Here is a tiny trained network, its code and every weight. The questions are about switching its units off for an input and a target symbol, where a switched-off unit gives its printed mean instead of its output.

import numpy as np


def w(rows, s, z=0):
    codes = np.array(rows[::2]) - 128.0
    scale = np.full(codes.shape[1], s)
    scale[-1] = z or s
    return codes * scale


def norm(h):
    return h / np.sqrt((h * h).mean(-1, keepdims=True) + 1e-5)


def f(y):
    return y / 2 * (1 + np.tanh(0.7978845608 * (y + 0.044715 * y**3)))


def softmax(a):
    e = np.exp(a - a.max(-1, keepdims=True))
    return e / e.sum(-1, keepdims=True)


def log_softmax(a):
    a = a - a.max(-1, keepdims=True)
    return a - np.log(np.exp(a).sum(-1, keepdims=True))


def net(x, mask):
    ids = ['βγδεζηθλμξπσφψω'.index(c) for c in x.split()]
    T = len(ids)
    res = E[ids] + P[:T]
    u = 0
    for l in range(2):
        r = norm(res)
        for j in range(3):
            rows = slice(2 * j, 2 * j + 2)
            q, k, v = (r @ M[l][rows].T for M in (Q, K, V))
            z = softmax(np.where(np.tri(T) > 0, q @ k.T / 2**0.5, -1e9)) @ v
            o = O[l][rows]
            res = res + np.where(mask[u + j], z, o[:, -1]) @ o[:, :-1]
        u += 3
        y = f(norm(res) @ A[l][:, :-1].T + A[l][:, -1])
        res = res + np.where(mask[u : u + 8], y, B[l][:, -1]) @ B[l][:, :-1]
        u += 8
    return log_softmax(norm(res)[-1] @ U[:, :-1].T + U[:, -1])


Q, K, V, O, A, B = {}, {}, {}, {}, {}, {}
E = w([
[101,146,162,113,121,97],'β',
[140,152,127,104,115,152],'γ',
[107,133,96,130,184,96],'δ',
[172,148,164,98,150,127],'ε',
[137,142,88,98,130,141],'ζ',
[151,109,90,127,97,133],'η',
[137,135,81,144,148,141],'θ',
[199,107,127,89,125,133],'λ',
[107,105,129,130,131,65],'μ',
[36,83,169,94,140,254],'ξ',
[109,149,148,143,130,88],'π',
[161,119,99,84,133,126],'σ',
[179,130,117,85,138,156],'φ',
[123,148,158,141,166,91],'ψ',
[153,104,130,148,151,122],'ω',
],0.025)
P = w([
[112,59,124,136,66,123],'0',
[106,163,2,158,139,85],'1',
[111,193,37,151,136,102],'2',
[117,203,50,147,141,123],'3',
[103,198,73,128,148,109],'4',
[111,202,74,127,152,126],'5',
[102,199,76,118,163,115],'6',
[107,195,80,121,160,131],'7',
[109,206,86,113,159,138],'8',
],0.007)
Q[0] = w([
[235,117,97,161,1,32],'L0H0',
[106,108,154,77,140,140],'L0H0',
[100,47,223,185,61,86],'L0H1',
[102,116,166,131,106,144],'L0H1',
[178,202,100,154,129,183],'L0H2',
[50,158,67,87,188,96],'L0H2',
],0.0088)
K[0] = w([
[192,147,91,129,83,43],'L0H0',
[171,85,129,110,52,83],'L0H0',
[208,255,70,134,104,28],'L0H1',
[211,193,128,158,131,79],'L0H1',
[144,64,201,141,119,113],'L0H2',
[97,51,187,137,107,174],'L0H2',
],0.0079)
V[0] = w([
[84,81,157,67,96,161],'L0H0',
[46,3,243,80,130,225],'L0H0',
[127,177,194,220,164,209],'L0H1',
[142,176,129,167,88,148],'L0H1',
[169,107,227,124,27,52],'L0H2',
[88,138,25,183,88,177],'L0H2',
],0.0069)
O[0] = w([
[177,164,119,168,136,177,85],'L0H0',
[107,188,108,215,146,191,2],'L0H0',
[99,134,2,163,126,53,62],'L0H1',
[159,203,110,85,114,59,84],'L0H1',
[151,107,136,100,81,105,81],'L0H2',
[124,167,144,92,150,193,131],'L0H2',
],0.01,0.0056)
A[0] = w([
[151,156,174,241,141,135,184],'L0N0',
[25,105,22,122,43,150,1],'L0N1',
[152,160,115,82,174,1,68],'L0N2',
[185,174,161,69,183,140,216],'L0N3',
[186,159,120,166,228,127,39],'L0N4',
[87,81,91,96,203,126,81],'L0N5',
[200,113,98,83,138,138,137],'L0N6',
[119,217,47,126,94,135,59],'L0N7',
],0.0094,0.0034)
B[0] = w([
[229,165,37,67,186,101,148],'L0N0',
[132,44,207,101,39,211,131],'L0N1',
[149,95,65,109,110,212,254],'L0N2',
[104,54,21,147,89,60,226],'L0N3',
[237,39,59,140,53,114,141],'L0N4',
[164,162,167,105,32,113,193],'L0N5',
[16,202,137,163,172,40,189],'L0N6',
[3,43,156,131,101,34,141],'L0N7',
],0.007,0.0075)
Q[1] = w([
[94,212,207,198,154,128],'L1H0',
[202,65,101,122,187,82],'L1H0',
[189,113,120,116,100,239],'L1H1',
[187,46,156,166,106,90],'L1H1',
[202,146,155,148,80,199],'L1H2',
[51,241,183,254,91,149],'L1H2',
],0.0094)
K[1] = w([
[125,125,90,4,136,48],'L1H0',
[120,185,105,172,155,204],'L1H0',
[218,144,148,136,100,92],'L1H1',
[149,71,112,165,90,151],'L1H1',
[187,117,129,46,138,131],'L1H2',
[123,123,69,51,133,71],'L1H2',
],0.015)
V[1] = w([
[135,82,252,210,169,175],'L1H0',
[245,181,111,185,114,202],'L1H0',
[135,70,111,138,88,91],'L1H1',
[103,95,94,84,153,93],'L1H1',
[85,70,74,149,194,48],'L1H2',
[79,82,96,55,217,176],'L1H2',
],0.012)
O[1] = w([
[165,116,236,148,120,187,148],'L1H0',
[127,174,185,179,73,77,79],'L1H0',
[91,200,140,149,88,194,217],'L1H1',
[142,119,161,162,96,140,254],'L1H1',
[141,5,123,197,127,127,158],'L1H2',
[142,72,153,67,206,73,175],'L1H2',
],0.013,0.0095)
A[1] = w([
[139,150,200,117,221,89,82],'L1N0',
[136,184,145,168,122,181,152],'L1N1',
[88,141,124,164,33,149,1],'L1N2',
[190,171,96,112,69,114,138],'L1N3',
[82,90,90,101,116,54,111],'L1N4',
[38,111,87,75,181,129,116],'L1N5',
[113,165,7,164,137,186,139],'L1N6',
[133,92,185,79,202,163,22],'L1N7',
],0.015,0.0067)
B[1] = w([
[143,157,11,189,122,168,187],'L1N0',
[146,64,29,60,102,123,206],'L1N1',
[203,148,104,136,194,57,213],'L1N2',
[126,25,115,133,217,157,204],'L1N3',
[51,151,188,116,92,146,195],'L1N4',
[228,120,100,178,95,113,229],'L1N5',
[100,163,200,159,180,173,254],'L1N6',
[112,194,196,207,158,86,233],'L1N7',
],0.012,0.0063)
U = w([
[47,62,54,68,182,100,60],'β',
[72,49,105,159,54,196,188],'γ',
[64,132,124,210,191,98,60],'δ',
[169,52,181,109,215,129,88],'ε',
[27,112,180,114,100,107,245],'ζ',
[124,110,216,68,84,203,211],'η',
[172,91,162,189,66,74,127],'θ',
[176,161,113,88,206,49,13],'λ',
[145,208,213,148,174,145,123],'μ',
[100,164,92,108,200,249,75],'ξ',
[164,208,100,152,63,166,197],'π',
[89,165,126,4,155,170,241],'σ',
[17,190,84,131,152,120,162],'φ',
[199,130,49,203,115,131,2],'ψ',
[217,99,79,67,84,184,72],'ω',
],0.014,0.003)

Each question gives the input, a string of symbols that net reads in full, and the target symbol t.
The units are the heads (2 rows each of Q, K, V and O) and the neurons (one row each of A and B). Each row of codes is followed by its name. A weight is (code - 128) times the scale printed after its matrix; where a second scale follows, it is the last column's (O, A, B and U).
mask holds one flag per unit, layer by layer, with each layer's heads first. A switched-off unit (its flag False) gives its mean, the last column of its rows in O or B, instead of its output. The means were averaged over made-up inputs and are rounded, as every weight is.
A unit's drop is (log p(t) with every unit on - log p(t) with that unit switched off) / (log p(t) with every unit on - log p(t) with every unit switched off).
The circuit of an input: a set's keep is (log p(t) with only the set's units on - log p(t) with every unit switched off) / (log p(t) with every unit on - log p(t) with every unit switched off). Starting from the 12 units with the biggest drops (on a tie, the unit counted first), units are removed one at a time, each time the one whose removal leaves the highest keep (on an exact tie, the one counted first), for as long as the keep stays at least 0.8.
units of the circuit, in order: the units of the circuit, biggest drop first
most important unit: the unit with the biggest drop
k most important neurons: the k neurons with the biggest drops, biggest first
top k neurons in layer l: the k neurons of layer l with the biggest drops, biggest first
which heads matter: for each layer, one digit per head in row order, 1 if its drop is at least 0.15 and else 0, layers parted by /
input δ ψ ε σ η π σ, target ε: most important unit => L0H1
input φ ε ψ, target ζ: units of the circuit, in order => [L0H0 L1N4]
input σ ψ β γ ε μ, target μ: units of the circuit, in order => [L0H1 L1H2 L1H0 L0H0]
input μ η δ θ ψ ψ β, target η: which heads matter => 110 / 100
input ζ ξ σ γ, target γ: 3 most important neurons => [L0N7 L0N2 L0N4]
input δ δ μ ε δ, target ε: units of the circuit, in order => [L0H1 L1H2]
input π θ θ σ ω δ, target ξ: 2 most important neurons => [L1N6 L0N3]
input θ δ ψ ψ ψ δ ε π, target β: which heads matter => 000 / 100
input β π π θ ω, target π: units of the circuit, in order => [L1H2 L0H0]
input ε ω ψ δ λ η δ, target ψ: units of the circuit, in order => [L1H2 L0H2 L0H0 L1N2]
input σ ω ζ σ, target μ: which heads matter => 110 / 000
input ζ θ ζ, target λ: which heads matter => 111 / 001
input ψ ψ λ θ γ ζ δ μ, target γ: units of the circuit, in order => [L0H2 L1H2 L0H0]
input θ δ ε ζ φ δ δ π λ, target β: units of the circuit, in order => [L1H0]
input μ δ ψ δ δ μ, target η: which heads matter => 010 / 100
input δ ψ φ δ π, target ε: which heads matter => 010 / 101
input λ θ σ δ ζ δ ζ ξ, target ξ: which heads matter => 100 / 100
input ξ ζ β φ θ, target θ: top 3 neurons in layer 0 => [L0N7 L0N4 L0N2]
input σ δ η δ ψ ε ζ γ, target μ: 2 most important neurons => [L1N7 L0N5]
input ξ ψ δ ζ ψ γ ψ, target ψ: most important unit => L0N4
input γ ψ ψ β ξ π λ ω, target ω: which heads matter => 100 / 101
input ω δ η, target θ: units of the circuit, in order => [L0H0 L1H0]
input ω δ δ γ, target θ: units of the circuit, in order => [L0H0 L1H0 L0N0]
input η δ θ θ δ β δ θ, target σ: units of the circuit, in order => [L0H0 L1H2 L0H2]
input δ η η, target ε: which heads matter => 010 / 100
input λ ψ θ β, target ω: which heads matter => 111 / 001
